In the rows, zero is written as 128.
[ 92 115 137 118 185 127 121 138  90 122  90 114 160  32 140  99  75 135
 111 164 111 156 123 172 117 153 137 115 133  99 126 143 114 163 136  98
 138 147] : Tiga
[134 104 152 170 139 156  89 125 150  61 157 150 140 142 132 126  81 128
  67 148 114  82 127 119 121  92 172 148 122 113  86 125 151 121 157  98
 135 122] : Rus
[101 108 139 138 168 136 152 158  89 111  75 119 166  55 122 103  84 129
 117 147 129 123 115 165 145 159 157 108 132 112 128 167 132 151 125  92
 144 160] : nesu
[117 112 145 145 111 168 114  98 148 106 189  24 125  59 155 101 125 165
 149 184  97 105 105 159 127 126 143 143 153 164 162 166 118  74 174 147
 131 132] : Tiga
[130 107 151 151 148 158  98 123 147  78 151 160 142 139 142 114  86 125
  70 144 106  97 128 116 142  88 163 137 128  99  85 129 161 123 148 113
 128 119] : raba
[116 119 127 122 143 151  77 138 128  79 169 136 138 135 127 138  96 138
 105 135 121  98 119 131 126  86 158 126 127 114  95 132 141 139 141  95
 129 113] : Zumi
[ 81 109  92 134 164 122 138 139 118 149 113 123 165  69 148 106  90 132
 135 134 116 150 104 185 113 142 132 112 122 102 122 156 117 134 140  88
 129 140] : Zumi
[ 87 100 101 133 159 123 151 140 100 153 106 131 161  79 144 115  97 128
 119 142 112 152 105 181 128 145 139 117 123 104 125 160 121 130 134  91
 134 150] : nesu
[128 108 155 159 141 158  99 122 148  61 148 158 137 147 135 132  80 126
  76 148 122  85 127 127 118  91 174 139 126 104  87 124 149 120 152  95
 130 127] : Rus
[114 105 169 132 171 142 153 144  97 115  87 141 168  65 128 104 100 121
 130 149 125 137 137 161 137 174 160 121 130 119 114 179 128 143 120  90
 144 151] : Fimi
[126 112 157 133 140 147  83 125 144  82 165 149 138 146 131 136  87 121
  98 137 131 101 122 135 121 100 153 138 122 104  88 131 132 146 160  85
 122 108] : Rus
[106 139 142 114 105 162 115 100 129 144 184  23 135  85 165 101 114 154
 146 170  83 117 112 137 135 121 129 140 115 112 187 158 139  78 148 148
 149 126] : nokur
[ 86  91 111 119 167 125 153 134 106 151 114 138 161  72 144 115 101 132
 135 144 118 156 113 188 115 148 135 109 125 101 130 165 118 132 140  85
 142 147] : Fimi
[120 130 135 118  76 128  98 150 144  71 119 164 145  84 113 107  93 207
 129 161 167 106 107 120 134 145 139  95 159 135 161 135 158 179 148 108
 163 148] : nesu
[ 77 116 132 147 165 138 126 149 102 133 113 107 151  48 124  98  89 151
 117 140 104 154  98 160 120 157 162 109 133 124 139 149 143 162 128  82
 164 152] : nokur
[132 109 139 124 147 152  76 110 131  82 163 141 144 139 137 151 109 136
  83 131  94  94 119 116 114  97 150 138 124 134  88 125 140 137 118  90
 112 102] : Zumi
[135 103 153 147 146 144  96 126 143  46 157 168 150 141 138 123  95 122
  75 158 126 106 130 125 126  86 161 144 122  99  73 135 149 111 155  94
 139 124] : Fimi
[ 96 128 134 112 112 156 130  99 124 148 192  14 142  88 160  91 126 155
 142 162  71 119 105 145 140 123 118 137 125 118 192 164 144  78 147 164
 140 120] : raba
[122 135 156 122  99 132 108 119 146  85 131 167 146  99 124 110 102 188
 124 144 137 110 120 104 101 135 150 106 187 141 149 116 173 203 136 116
 176 130] : raba
[117 107 169 161 103 168 114  89 146 121 193  31 130  62 152 105 128 174
 152 175  86  88 100 160 122 129 142 149 158 156 178 156 123  96 181 141
 131 125] : Rus
[105 128 145 106 111 158 130 102 133 136 194  42 132  95 161  90 137 139
 145 175  84 121 119 145 136 120 114 140 112 113 175 172 135  61 151 152
 145 119] : Fimi
[112 104 159 130 174 139 150 146  98 110  87 139 171  56 130 100 101 127
 126 153 134 141 132 166 136 170 154 115 133 123 114 175 126 151 121  87
 136 151] : Fimi
[131 118 132 121 153 159  74 115 131  85 156 142 148 131 144 139 106 136
  78 136  92  87 124 112 114 100 144 138 121 133 101 124 143 141 115  91
 104 101] : Zumi
[126 129 155 117 107 152 118 112 132 138 173   4 144  68 152  99 120 154
 157 167  76  58 120 117 158 112 120 138 151 145 191 151 134  76 150 160
 140 143] : nesu
[135 108 167 133 148 167  92  97 130  78 154 142 141 135 140 142 108 128
  69 135  96  74 129 119 111 105 160 146 128 125  98 119 139 144 127  94
 109 108] : Rus
[119 127 124 113  91 121 100 137 130  94 112 170 146 105 122 113 103 199
 137 147 164 116 117 115 114 155 137 103 168 128 163 128 166 190 150 120
 161 135] : Vemos
[ 73 120 103 150 164 131 115 152 103 137 122 110 156  45 120  95  88 163
 131 146 103 146  96 164 114 158 154 105 141 133 138 151 136 157 129  81
 152 148] : Zumi
[113 140 144 126  80 131 118 128 143  79 132 165 147  90 106 119  85 199
 107 144 165 105 107 127 111 156 149 119 175 140 146 128 167 171 163  96
 158 152] : nesu
[123 123 128 115  80 118 100 135 127  88 113 165 150 100 117 113  98 202
 139 150 169 113 110 119 119 147 143 101 161 115 164 133 165 184 150 119
 171 141] : Vemos
[107 102 125 132 165 133 155 147  80 119  65 127 174  81 134 107  90 124
 136 137 133 138 127 169 126 156 150 115 131 102 122 165 128 159 122 102
 136 152] : Vemos
[133 107 140 158 146 156  94 135 143  57 145 149 139 135 136 123  81 118
  56 155 118  81 125 116 142  75 166 139 123 106  85 133 160 113 149 106
 131 128] : nesu
[132 126 167 135  88 134 103 115 153  74 122 162 144 101 124 122 100 188
 137 141 148  85 120 107  87 141 154 116 185 148 145 110 152 200 149 107
 175 130] : Rus
[140 106 142 124 145 146  89 101 110  85 148 147 148 147 142 149 111 129
  74 140 102 104 128 123 105  80 151 146 136 117  99 118 150 154 121 102
 112 112] : Vemos
[111 120 138 148 112 166 106  99 152 124 197  25 125  55 152  99 125 174
 155 171  88  91  96 151 130 124 126 141 149 158 178 160 130  85 176 144
 123 118] : Zumi
[ 97 124 130 101 105 150 128  98 116 137 167  30 141 115 166  95 124 144
 152 167  72 119 111 151 130 112 110 136 120  92 173 155 143  67 163 166
 148 122] : Vemos
[120 110 143 134 152 152  88 134 133 105 168 144 135 134 129 125  92 131
  86 133 120 113 116 127 144  88 158 126 129 111 100 138 155 147 135 102
 121 113] : raba
[123 122 154 122 120 162 116 114 137 159 169  14 150  71 164  88 113 157
 163 156  64  64 123 116 156 125 121 133 157 140 197 149 141  85 152 173
 136 127] : raba
[123 131 154 125  82 124  95 135 148  86 124 159 145  94 114 117  95 204
 138 149 169 102 115 113 118 163 146 108 160 135 165 127 152 187 151 111
 165 137] : Rus
[ 70 112 108 145 156 123 127 140  80 136 106 112 158  58 121  98  86 156
 124 154 106 166  99 173 107 146 159 103 148 114 136 144 145 161 133  91
 162 160] : Vemos
[104 105 107 148 146 173  83 119 134 107 161 113 139 135 132 124  91 120
  61 124  89  98 118 125 137  85 153 138 103 115 108 143 157 122 144 118
 127 107] : raba
[132 108 164 138 147 171  82 100 129  85 157 130 146 138 141 146 104 134
  66 136  97  76 127 118 115 105 167 144 133 135 101 121 145 139 120  98
 102 108] : Rus
[131 105 154 126 162 161  96 106 131  92 161 151 142 133 143 143 120 127
  63 137 106  99 126 121 116  99 154 145 130 140 104 137 154 137 115  88
 106 110] : Fimi
[ 81 106  75 133 163 125 138 146 110 154 112 121 164  74 142 106  95 138
 138 132 113 151 104 185 114 147 129 108 120 109 125 157 117 136 139  87
 135 138] : Zumi
[ 97 134 113 105 103 162 122 101 137 134 184  37 136 104 165 100 127 152
 153 166  67 111 114 147 127 124 111 136 107 112 174 162 128  57 149 156
 136 114] : Zumi
[116 119 169 143 107 173 104  98 141 128 198  29 120  56 156 101 124 170
 148 173  84 103  99 140 138 125 145 143 145 150 176 157 135  96 164 141
 139 123] : nokur
[110 140 156 117  82 132 113 120 152  65 145 181 153  91 106 117 105 196
 120 148 166 115 119 132  99 168 150 116 177 143 144 128 159 165 166  95
 158 148] : Fimi
[112 103 142 130 176 138 145 150  97 108  76 118 167  55 131 106  92 128
 129 147 121 134 132 164 134 173 160 119 132 125 118 170 114 146 121 100
 140 158] : Tiga
[104 103  89 149 129 167  85 116 123  81 139 124 144 147 127 125 105 124
  68 128 107  96 124 136 125  74 157 135 113 107 100 131 156 125 155 125
 132 122] : Vemos
[129 101 132 155 148 147  97 120 130  67 134 156 140 152 144 123  84 121
  70 154 117 102 124 121 124  76 166 141 125  91  85 130 168 120 154 109
 140 125] : Vemos
[143 115 166 134  97 189 113 106 129 150 184  33 147  76 150 104 135 159
 153 164  88  81 121 143 139 129 139 145 142 174 182 185 138  88 132 141
 133 113] : Fimi
[ 92 114 155 127 171 131 125 127  87 132 104 110 164  48 136 108  73 133
 119 157 108 134 115 173 112 156 140 116 127  80 139 138 113 161 134  92
 134 140] : Rus
[149 110 149 134  92 174 105 115 103 151 176  22 149  95 147  99 139 165
 160 161  83  82 114 138 148 112 139 147 143 159 184 174 148 104 141 155
 149 113] : Vemos
[113 142 145 124  72 136 114 121 146  65 127 167 153  92 104 113  89 204
 107 144 166 107 106 129 109 161 141 117 175 131 140 124 163 175 165 100
 153 149] : nesu
[108 154 160 116  83 145 106 117 149  92 143 156 141  87 113 118  82 200
 117 140 169 117 113 124 105 166 159 119 175 136 149 124 173 181 171  95
 167 143] : nokur
[123 113 152 126 148 160  80 130 126  82 174 149 132 134 129 133 104 128
  98 146 129 110 120 129 129  89 159 132 124 113 101 143 140 139 132  87
 122 112] : Fimi
[115 148 138 129  83 179 106 114 134 114 139 152 147 118 125  93 119 206
 119 128 126 125 110 117 114 170 155 116 159 140 136 125 162 165 113 101
 145 128] : nokur
[110 110 162 141 116 170 115  95 147 121 196  53 129  59 153  96 137 172
 156 178  96 102 100 156 130 131 133 137 160 145 179 168 128  91 169 138
 126 126] : Fimi
[137 112 155 147 150 157  92 140 146  67 147 149 140 133 146 122  78 123
  70 142 125  97 126 114 137  87 164 141 117 104  85 126 159 125 149  97
 133 120] : nokur
[120 122 154 127 141 157  84 133 122  88 168 132 131 131 131 137  95 131
  92 135 118 110 113 130 131  86 170 134 122 109 104 125 150 140 141  92
 141 119] : nokur
[ 94 106 150 140 172 135 124 123  92 135 107 112 161  49 134 107  73 143
 113 158 101 140 117 171 111 155 140 119 135  90 126 137 117 165 143  94
 138 139] : Rus
[115 134 145 128  84 172 111 112 145  93 141 170 149 116 121  91 141 206
 122 147 135 122 118 124 125 168 152 112 162 158 137 146 163 148 118 105
 139 136] : Fimi
[122 105 143 137 179 139 143 147 103 124  72 129 167  61 139 102  87 125
 132 149 129 142 135 159 130 175 160 123 134 130 111 176 116 156 114  92
 137 151] : Tiga
[123 132 147 114  79 128 111 132 136  61 127 161 146  93 114 118 104 198
 124 150 151  95 111 108 102 127 151 100 185 145 149 115 165 196 133 107
 183 144] : nesu
[119 117 127 126 145 155  75 132 142  89 161 151 134 138 131 139  88 127
 106 137 116 102 118 134 124  92 150 125 115 112  90 138 135 134 143  84
 120 107] : Zumi
[109 103 121 149 147 175  87 126 140  81 155 138 140 130 128 122 112 117
  67 127 108  87 127 132 132  86 158 136 115 122 101 139 149 116 143 110
 123 118] : Fimi
[133 104 128 156 139 135  86 133 131  58 144 155 152 154 138 125  84 125
  86 149 129 102 121 126 124  68 163 142 133  90  86 126 158 129 163 105
 142 128] : Vemos
[132 131 157 122  91 137 115 121 143  89 131 159 148  92 121 111 104 192
 128 143 134 101 122 108 101 139 148 102 191 149 153 116 171 198 136 119
 177 128] : raba
[ 77 119 117 155 163 131 119 148 108 129 118 122 151  43 122  92  88 161
 123 153  99 148  99 160 113 163 155 106 141 136 127 146 137 149 131  81
 151 145] : Zumi
[151 110 145 135 113 184 106 111 131 144 168  14 144  67 163  89 132 155
 146 165  86  77 127 134 149 123 137 150 139 182 173 180 128  93 136 152
 133 116] : Tiga
[128 126 153 102 124 157 117 117 130 130 160   8 148  74 169  98 115 148
 163 168  77  70 136 123 146 122 127 136 151 139 178 147 123  66 145 172
 138 140] : Tiga
---
[152 170  75 142 189  85 172 110 168 107 174 164 168 194 155 112 129 129
 142 114 123 129 136 156 132  44 142 124  95  59 125  89 136 140  92  82
 124 183] : mak
[ 98 184 167 197 103 143 119 141 158 147 131 113 132 135 110  46 124 147
 139  73  89 217 119 115 138 158 150 214 102 165 143 140 129  77 125  95
  53 142] : dosu
[103  35 119 116 121 121 184 144  81 122 137 172  80 100  79 220 115  49
 120 110 139 120  85  97 139  68 104 135 104 110  85 121 162 181 165 128
 177 143] : Rugo
[130 143 163 134 163 144 146 155 138 156 135 109 123 134 134 101 151 122
 151  77 105 196 112 100 158 103 133 177  85 129 110 134 154  99 141 123
  86 167] : mak
[ 79  95 143  82 151 115 117 117 135 121 132 100 104 139 121  89 117 104
 120  96 148 165 132 118 143 143 158 108 122 137 135 116 142 120 145 161
 125  79] : rul
[130 110  64 162 155 131  93 131  48 104 113 140 112  80 160 112 127 165
  78  95 138 168 151 120 135  94 104 123 140 132 121 153 128 174 139 157
  95  81] : mefog
[124 121  83 140 161 131 116 132  66 112 114 155  84  87 179  99 133 159
  95 111 124 161 136 141 145  83  99 133 143 122 118 131 124 180 132 161
  78 108] : rul
[121 148  78 146 144 119 122 122  64 133 113 131 106  80 178 124 126 145
 100 119 104 125 135 122 120  89  92 161 150 144 109 157 114 160 122 139
  76  86] : sini
[160 135 189 111 117  99 135 122 158 173  88 121 147 136 115 123 104 201
 137 104 160 141 122 154 118 131 137 178 136 135 194 134 113 121  45 100
 147 148] : Tumus
[112 144 140 107 142 125 149 157 142 165 163  80 169 110 125  72 155 148
 163  77 145 208 106 104 140 149 157 205  71 123 129 130 147  72  97 121
 108 184] : lepeg
[109  98  56 188 157 156 148 143  50 121 130 128 111  82 136  18 117 161
  97 103 128 195 134 149 139 118  81 157 129 110 137 127 106 170 133 181
  52  90] : bebip
[122 101 141 149 111  98 127 112 143 145 122 126 142 113 117 123 130 177
 131 123 178 129 129 168 122 111 147 171 141 124 172 108 167 106  95 124
 151 134] : lepeg
[113 157 181 105 137 129 155  96 197 150 175 102  91 186 127 138 118 113
 155 114 130 162 164 115 154  92 192  33  91 153 156 153 139  90 164 126
 168 114] : lepeg
[102  56  94 137 110 115 127 156 136 136 131 124  72 148  82 202 139  91
 135 112 104 136  71  82 127 101 166 130  90 144 123 149 176 117 131 142
 131 126] : mefog
[139 153  58 144 177  62 147 120 164 112 182 153 183 183 137 114 113 112
 123 111 135 131 123 144 101  90 138  93  98  61 113  84 124 134  92  56
 133 161] : Fatir
[ 67 139 120 115 135 107 125 113 114 137 155 109 111 146 146 110 121 100
 119 111 102 144 147 156 126 137 148  75 145 121 115 100 143  97 165 117
 148  98] : sini
[126  68 105 169 125 102 145 136 133 124 136 162 102 130  82 207 117  69
 131 122 101 115  71  70 133  64 119 146  85 155 128 129 167 142 137 104
 112 119] : dosu
[ 87 111 134  69 167  90 106 114 132 137 125 104 116 143 113 127 123 105
  86  88 164 127 159 123 116 135 173  69 128 123 114 119 142 144 131 148
 134  62] : Fatir
[161 151  81 184 125 119 124 149  54 127  99 173 103  95 173 124 155 154
 116 130 109 142 131 128 104  80 112 113  91 154 155 141 134 168 131 139
  57  92] : sibaz
[104 117 118 104 142 107 111 115 140 123 160  98 121 163 102 105  91  98
  90 100 143 143 144 120 131 114 149  83 122 132 103 131 138 120 152 132
 124  73] : Fatir
[ 96  44  61 177 154  79 160 167 154 106 153 134 110 128  46 248 120  53
  81 136 146  83  62  65 141  93 134 112  82 153 144 141 208 111 111 142
 187 153] : rul
[135 150  61 162 142 121 129 150  54 112 112 155 116  96 151  94 134 156
  99 111 114 157 144 130 117  91 107 143 118 131 119 131 145 178 120 152
  62  97] : sibaz
[111 119 142 144  97  97 110 109 134 154 119 117 127 126 111 131 105 176
 124 111 153 143 125 153 121 114 135 153 136 140 184 120 141  92 116 145
 131 111] : giv
[ 77 105 138  79 167 123 124 107 126 121 142  95 143 120 137  78 144 101
 121  98 154 147 157 110 145 149 165 114 106 147 128 127 136 134 130 136
 118  80] : lepeg
[131 118  65 155 164 115 107 143  67 103 112 146 110  89 167  73 100 139
 103 113  81 154 139 113 128  86  99 122 154 141 100 113 137 179 142 145
  74  77] : Kat
[124 138  75 160 133 122  97 129  69 116 123 154 102  90 163 124 134 151
  83 119 112 145 136 107 121  89 117 128 143 144 122 141 139 160 122 155
  74  96] : dosu
[132  78 162 115  89 120 102 122 132 142 106 111 118 138  89 128 110 181
 111 135 159 138 154 181 125 126 143 152 157 123 177  88 166 101 141 177
 157 114] : bebip
[ 87 102 119  97 150 120 133 134 105 120 151  98 133 127 117  75 110  87
 101 108 124 167 136 131 138 138 161  91  81 130 129 105 148 116 132 165
 118  93] : bebip
[108 108  42 133 152 103 107 132  42 125 115 139 103  85 167 101 121 175
 100 102 101 134 142 124 129  67  99 177 147 117  93 137 148 172 116 164
  81 104] : Rugo
[114  70 129 129 111 102 115 105 148 132 120 107 134 135 104 136  99 159
 114 122 155 135 150 151 134 118 141 160 122 129 175 100 168  79 127 162
 165 127] : bebip
[102  86 123 164  99 113 132 116 125 134 123 115 109 146 101 151 122 176
 120 120 142 115 124 177 132  94 131 168 151 124 178 108 172  89 126 165
 132 132] : mak
[133 174  79 120 181  66 130 125 147 114 181 187 187 183 161  87 132 122
 102 127 169 143 134 159 108 101 135 100  95  69 123 119 129 187  90  47
 126 127] : giv
[ 92  85  87 155 108  87 165 129 112 124 126 137  91 118  70 220 126  40
 121 137  87 115  58  73 115  86 122  98  64 142 122 104 174 143 147 123
 106 112] : Kat
[117 229 126 141 164 113 163 120 151 122 176 145 168 156 158 104 108 143
 152 104 112 213 132 175 114 111 148 118  64  69 117 129 147 130 113  55
 116 159] : mefog
[134 207  66 155 127  67 134 145 221 136 148 128 160 237 160  78 123 195
 133 135 104 122 160 122  60 107 218 170  94 141 200 137 120 107  32  80
  75 150] : Tumus
[136 135 150 143 129 154 130 163 164 184 135  91 112 128 114  92 146 161
 176  80 105 220 113 103 143 125 152 221  79 125 120 141 140  58 128 124
  98 181] : mefog
[145 170  85 123 188  74 141 112 168 119 172 155 193 169 169  82 101 139
 148 121 109 145 128 147 115  74 126  89  98  70 114  93 116 163  95  62
 124 164] : giv
[117  86 139 161  90 106 122 124 102 133 128 136  98 115 114 126 116 154
 116 105 155 157 121 149 112  94 128 194 147 120 168 105 170  96 114 138
 129 103] : Rugo
[130 100 139 145  88  92 104 110 132 150 106  96 117 124  89 128 112 169
 100 106 170 133 129 155 105 108 140 161 147 126 157 101 148  97 112 161
 113  96] : Fatir
[124  60 105 142 111 114 152 120 132 117 133 149  81 161  96 203 138  49
 166 140  83 113  79 100 145  84 122 112  65 147 125 113 178 109 167 112
 120 112] : sibaz
[114 172 149 125 126 143 129 159 145 186 141  91 132 122 118  80 146 150
 151  98 107 193 102 129 126 153 138 212 114 125 122 135 139  69 131 106
 101 158] : sini
[125 133  81 155 146 124 100 137  48 113 107 156 127  64 162 111 131 157
  78 105 120 141 150 113 126  92 108 151 134 150 121 133 126 180 129 156
  69  97] : dosu
[133 162 148 161 129 124 135 160 140 160 142 115 139 101 104 102 128 138
 148  68 128 205  88  93 125 132 142 208 100 133 138 128 138  66  99 123
  99 164] : dosu
[154 140  98 238 145 123 155 167 171 184 144 117 110 148  83  69 109 179
 142  72 110 186 109 138 153  80 124 179  88 134 135 150 124  82 135 114
  98 175] : Fatir
[ 91 121 144  89 154 147 119 128 133 131 137 104 115 149 116  92 122 121
 147 102 109 180 144 135 141 141 174 110 111 125 133 121 142 118 142 135
 119  88] : mefog
[124 104 136 137  90  92 113 117 135 154 103 105 132 129  97 148 111 174
 108 128 159 122 137 143 103 122 140 144 149 129 161 103 154 109 103 147
 135 121] : Fatir
[126 146 148 150 148 141 140 128 168 172 116  98 104 107 124  57 144 136
 168  81  97 206  97 100 140 137 130 197  83 126 125 128 119  78 126 122
  74 150] : Kat
[128 105 124 160  84  90 153 113 134 118 139 147  85 164  99 239 110  66
 137 142  82  88  71 106 146  66 102  56 103 153 110 145 128 148 155 118
 134 134] : giv
[ 84  82 113  93 132 112 120 120 123 118 151  95 102 141 129  80 126  89
 115  95 123 147 130 106 135 148 157 101 104 153 141 121 114 101 133 154
 114  71] : Kat
[128  84 103 147 113  89 149 146 127 129 126 135  92 137  99 199 118  78
 145 132  91 124  62  76 144  68 123 126  79 158 123 123 165 128 136 133
 114 143] : rul
[ 80  78 129 115 148 127 116 115 135 108 147 118 109 144 135  80 124 105
 132 107 114 159 142 127 136 142 168 107 128 144 156 100 158 109 136 151
 116  69] : dosu
[167 192 105 192 161  98 176 124 177  89 158 164 188 175 106 102  92 143
 170 110 125 185 118 177 101  75 129 170  91  60 137  93 143 158 112  54
 106 142] : mefog
[126  60 112 137  90  84 102 136 123 138 130 129 130 123 138 109 115 185
 122 107 178 125 138 142 107  93 162 181 168 145 168 105 153 109  92 140
 146 121] : lepeg
[136 159 101 121 176  72 153 111 184  94 170 143 184 182 153  78 102 137
 155 116 118 148 122 163 121 101 124 118 109  64 115  84 117 153  95  68
 130 177] : rul
[117  66 117 136 119  93 125 126 108 116 141 110  98 136 121 187 117  67
  96 119 112  95  93  78 139  66 119  84 120 154  89 137 163 126 141 152
 126 115] : mak
[117 151  83 161 153 120 120 141  38 115 111 151 114  71 171 101 139 150
 100  98 110 152 141 126 125 102 101 144 136 125 107 140 127 169 130 149
  85 107] : Rugo
[163 185  51 145 178  60 124  79 181 126 170 149 198 180 163  82  96 154
 142 130 124 130 141 166 116  73 126 105  89  48 117  82 116 101 106  68
 151 184] : bebip
[135 138  73 135 178 120 111 132  61 104  97 148 116  77 192 120 118 137
  85  88 109 151 136 109 121  86 115 134 120 141 112 136 118 176 121 134
  70 103] : Tumus
[155 166 103 115 189  69 140 116 172 146 176 139 181 166 156 102 118 139
 120 112 140 128 137 153  95  77 134  86  71  68 103 108 107 153  95  51
 118 157] : Fatir
[ 97 128  58 136 164 118 111 124  51 117 131 135 114 112 184 100 144 150
  89  94 127 142 143 121 133  87 121 128 124 132 128 146 133 150 130 163
  67  91] : mak
[155 139 104 125 176 115 140 129 159  95 203 172 162 156 201  95 102 118
 148 127 165 196 117 144  75 106 118 117 152  60 128 109 148 139 156  48
 165 117] : sini
[139 183 171  56 192 165 123 121 155 137 121 118 129 159 127  88 125 122
 131 110 112 180 154 139 154 134 167  62  86 126 125 135 124 156 173 117
 131 112] : Tumus
[127 103  49 134 153 106 118 138  23 116 115 161 133  81 164  78 132 175
 120  89 126 179 132 152 149  86 102 157 115 119 124 112 154 186 140 173
  84  96] : dosu
[116 102 132 178  94  90 128 106 152 135 120 134 108 141  98 119  91 177
 119 114 162 132 128 165 117 102 139 181 159 125 173 136 176  99 100 135
 167 110] : Rugo
[ 63 100 145  64 150 119 128 130 134 134 159  90 120 144 137  79 128 121
 145  91 134 161 152 144 139 141 194 110 115 139 127 117 159 111 142 149
 132  91] : lepeg
[144 117 161 153 110 116 116 125 144 141 116 138 125 131 106 116 103 160
 115 114 162 169 137 155 106 106 151 155 125 124 190  96 150 102 128 133
 129 111] : bebip
[148  87 169  85 134  91 116 179 124 189 130 127  85 145  97 139 116 133
 114  82 143 137  99 157 125  87 179 124 113 133 142 105 150  97  96 123
 159 130] : Tumus
[136  65 128 169 122  81 163 133 135 126 133 137  83 125  95 231 132  68
 133 119  97 113  72  85 124  47 112 103  68 132 101 137 189 146 153 125
 143 142] : Rugo
[123  75  90 133 127  99 126 120 104 118 130 152 119 108 121 249 132  60
 125 138 122  87  77  69 121  74 104 110  78 153 129 130 140 135 166 124
 120 115] : giv
[143  76 115 168  98 113 161 105 103 117 109 153  61 106  72 252 169  24
  95 125 140  92  76  78 145  76 111  64  57 150 124 139 145 137 148 152
 136 117] : sibaz
[123 124 129 146 111 104 117  97 177 127 103 121 121 152  99 141  92 150
 112 135 137 122 108 159 110 113 158 174 136 129 169 116 174  95  86 116
 133 117] : Tumus
[123 155  56 181 142 121 105 102  38 110  87 162 111  90 182 119 114 145
  93 105 115 110 133 108 145  69 105 123 148 166 131 163 104 160 130 157
  73  84] : mak
[119 163 139 155 134 151 156 142 160 165 142  92 136 115 122  84 127 144
 160  83 115 226 107 105 140 146 147 204  51 129 155 141 133  42 122 140
  97 188] : bebip
[123  52 109 173 125 117 144 135 120 126 125 148  80 141 106 208 150  71
 124 135 106 105  68  92 141  61 118 113  96 144 125 130 182 133 160 133
 113 129] : mak
[154 182  58 150 187  51 168 106 177 128 168 136 187 178 140 113 116 120
 146 116 118 120 126 139 105  72 131  96  81  58 103  84 114 130  81  70
 119 172] : Fatir
[ 85 114 127  61 164 103 115 133 115 122 161 100 131 136 139 112  97 123
 123  94 135 160 110 145 107 133 130 148 136 121 107 152 169 145 146 121
 120  47] : sini
[128 162 141 124 134 129 156 146 155 157 136 105 123 144 106 105 141 146
 172  64 107 204 121 120 156 132 145 205  76 122 131 126 150  54 107 126
 111 183] : sibaz
